Below is a small trained network, with its code and all its weights. Each question gives an input and a class and asks what happens when units are switched off, that is, made to give their printed mean instead of their output.

import numpy as np


def w(rows, s, z=0):
    codes = np.array(rows[::2]) - 128.0
    scale = np.full(codes.shape[1], s)
    scale[-1] = z or s
    return codes * scale


def f(y):
    return y / 2 * (1 + np.tanh(0.7978845608 * (y + 0.044715 * y**3)))


def log_softmax(a):
    a = a - a.max(-1, keepdims=True)
    return a - np.log(np.exp(a).sum(-1, keepdims=True))


def net(x, mask):
    res = np.array(x, float).reshape(1, 7) / 4 @ E
    y = f(res @ A[0][:, :-1].T + A[0][:, -1])
    res = res + np.where(mask, y, B[0][:, -1]) @ B[0][:, :-1]
    return log_softmax(res[-1] @ U[:, :-1].T + U[:, -1])


A, B = {}, {}
E = w([
[125,127,129,128],'x0',
[127,131,127,123],'x1',
[19,124,253,145],'x2',
[29,86,48,8],'x3',
[122,126,125,131],'x4',
[129,133,129,122],'x5',
[203,12,192,80],'x6',
],0.0062)
A[0] = w([
[237,40,175,65,115],'n1',
[63,129,154,147,90],'n2',
[51,121,197,137,91],'n3',
[110,142,80,128,250],'n4',
[185,51,187,92,86],'n5',
[190,140,69,109,101],'n6',
[222,91,40,152,140],'n7',
[190,104,15,171,106],'n8',
[177,68,181,54,167],'n9',
[163,184,202,174,98],'n10',
[190,136,60,115,86],'n11',
[190,115,146,244,106],'n12',
[47,63,78,97,110],'n13',
[96,248,83,152,93],'n14',
[81,164,118,12,114],'n15',
[64,55,94,36,91],'n16',
[166,112,162,215,118],'n17',
[51,160,254,94,164],'n18',
],0.0086,0.012)
B[0] = w([
[14,187,122,134,168],'n1',
[138,113,184,44,129],'n2',
[161,24,219,26,144],'n3',
[117,99,104,226,246],'n4',
[91,201,139,89,144],'n5',
[117,24,222,27,138],'n6',
[117,52,157,125,169],'n7',
[129,79,254,99,155],'n8',
[73,198,111,207,181],'n9',
[199,118,85,36,145],'n10',
[112,84,179,45,136],'n11',
[153,147,28,39,153],'n12',
[242,170,100,98,160],'n13',
[43,224,227,59,155],'n14',
[212,150,87,111,160],'n15',
[201,199,85,94,166],'n16',
[174,196,34,79,148],'n17',
[156,40,104,127,198],'n18',
],0.0074,0.012)
U = w([
[155,74,103,170,254],'0',
[246,142,56,69,26],'1',
[161,8,222,67,63],'2',
[148,91,109,190,198],'3',
[147,77,96,182,154],'4',
[54,197,169,109,53],'5',
],0.011,0.008)

Each question gives the input, the list of numbers given to net, and the class t.
The units are the neurons (one row each of A and B). Each row of codes is followed by its name. A weight is (code - 128) times the scale printed after its matrix; where a second scale follows, it is the last column's (A, B and U).
mask holds one flag per neuron, in row order. A switched-off neuron (its flag False) gives its mean, the last column of its row in B, instead of its output. The means were averaged over made-up inputs and are rounded, as every weight is.
A unit's drop is (log p(t) with every unit on - log p(t) with that unit switched off) / (log p(t) with every unit on - log p(t) with every unit switched off).
The circuit of an input: a set's keep is (log p(t) with only the set's units on - log p(t) with every unit switched off) / (log p(t) with every unit on - log p(t) with every unit switched off). Starting from the 12 units with the biggest drops (on a tie, the unit counted first), units are removed one at a time, each time the one whose removal leaves the highest keep (on an exact tie, the one counted first), for as long as the keep stays at least 0.8.
units of the circuit, in order: the units of the circuit, biggest drop first
unit that matters most: the unit with the biggest drop
k most important neurons: the k neurons with the biggest drops, biggest first
input [-4,-4,5,4,1,-2,-4], class 2: units of the circuit, in order -> n3; n9
input [-1,3,0,6,1,1,3], class 1: 2 most important neurons -> n16; n13
input [0,1,4,-2,-6,-2,5], class 5: unit that matters most -> n1
input [5,6,-2,1,-2,1,-7], class 5: 2 most important neurons -> n14; n18
input [-3,-4,4,6,-8,4,3], class 1: 3 most important neurons -> n16; n13; n15
input [-5,5,2,6,1,-2,1], class 1: units of the circuit, in order -> n16; n13
input [5,0,-8,6,8,3,0], class 2: units of the circuit, in order -> n8; n6
input [3,-8,-2,8,-5,-6,-6], class 1: units of the circuit, in order -> n13; n15
input [2,2,2,-6,-7,3,-6], class 1: 3 most important neurons -> n10; n12; n17
input [-2,2,7,-5,6,-7,8], class 5: 3 most important neurons -> n1; n9; n5
input [4,-2,-3,-7,-2,-2,8], class 5: units of the circuit, in order -> n1; n5
input [8,3,-8,-4,0,-5,-6], class 2: units of the circuit, in order -> n8; n6; n7
input [7,-4,7,5,-1,0,8], class 5: 3 most important neurons -> n9; n1; n5
input [-4,-2,7,-5,6,4,0], class 2: unit that matters most -> n3
input [-1,4,-4,-8,-8,4,3], class 1: 4 most important neurons -> n12; n17; n10; n4
input [3,5,-7,7,-5,-7,8], class 5: units of the circuit, in order -> n1; n9
input [-6,3,3,8,-8,-6,1], class 1: units of the circuit, in order -> n16; n13
input [-1,-3,-8,-6,0,7,-6], class 2: 2 most important neurons -> n8; n6
input [6,-1,-5,-7,-7,3,-8], class 5: 2 most important neurons -> n14; n18
input [6,-7,3,8,-5,1,8], class 1: unit that matters most -> n16
input [-6,2,-6,-8,3,1,-1], class 1: 3 most important neurons -> n12; n17; n10
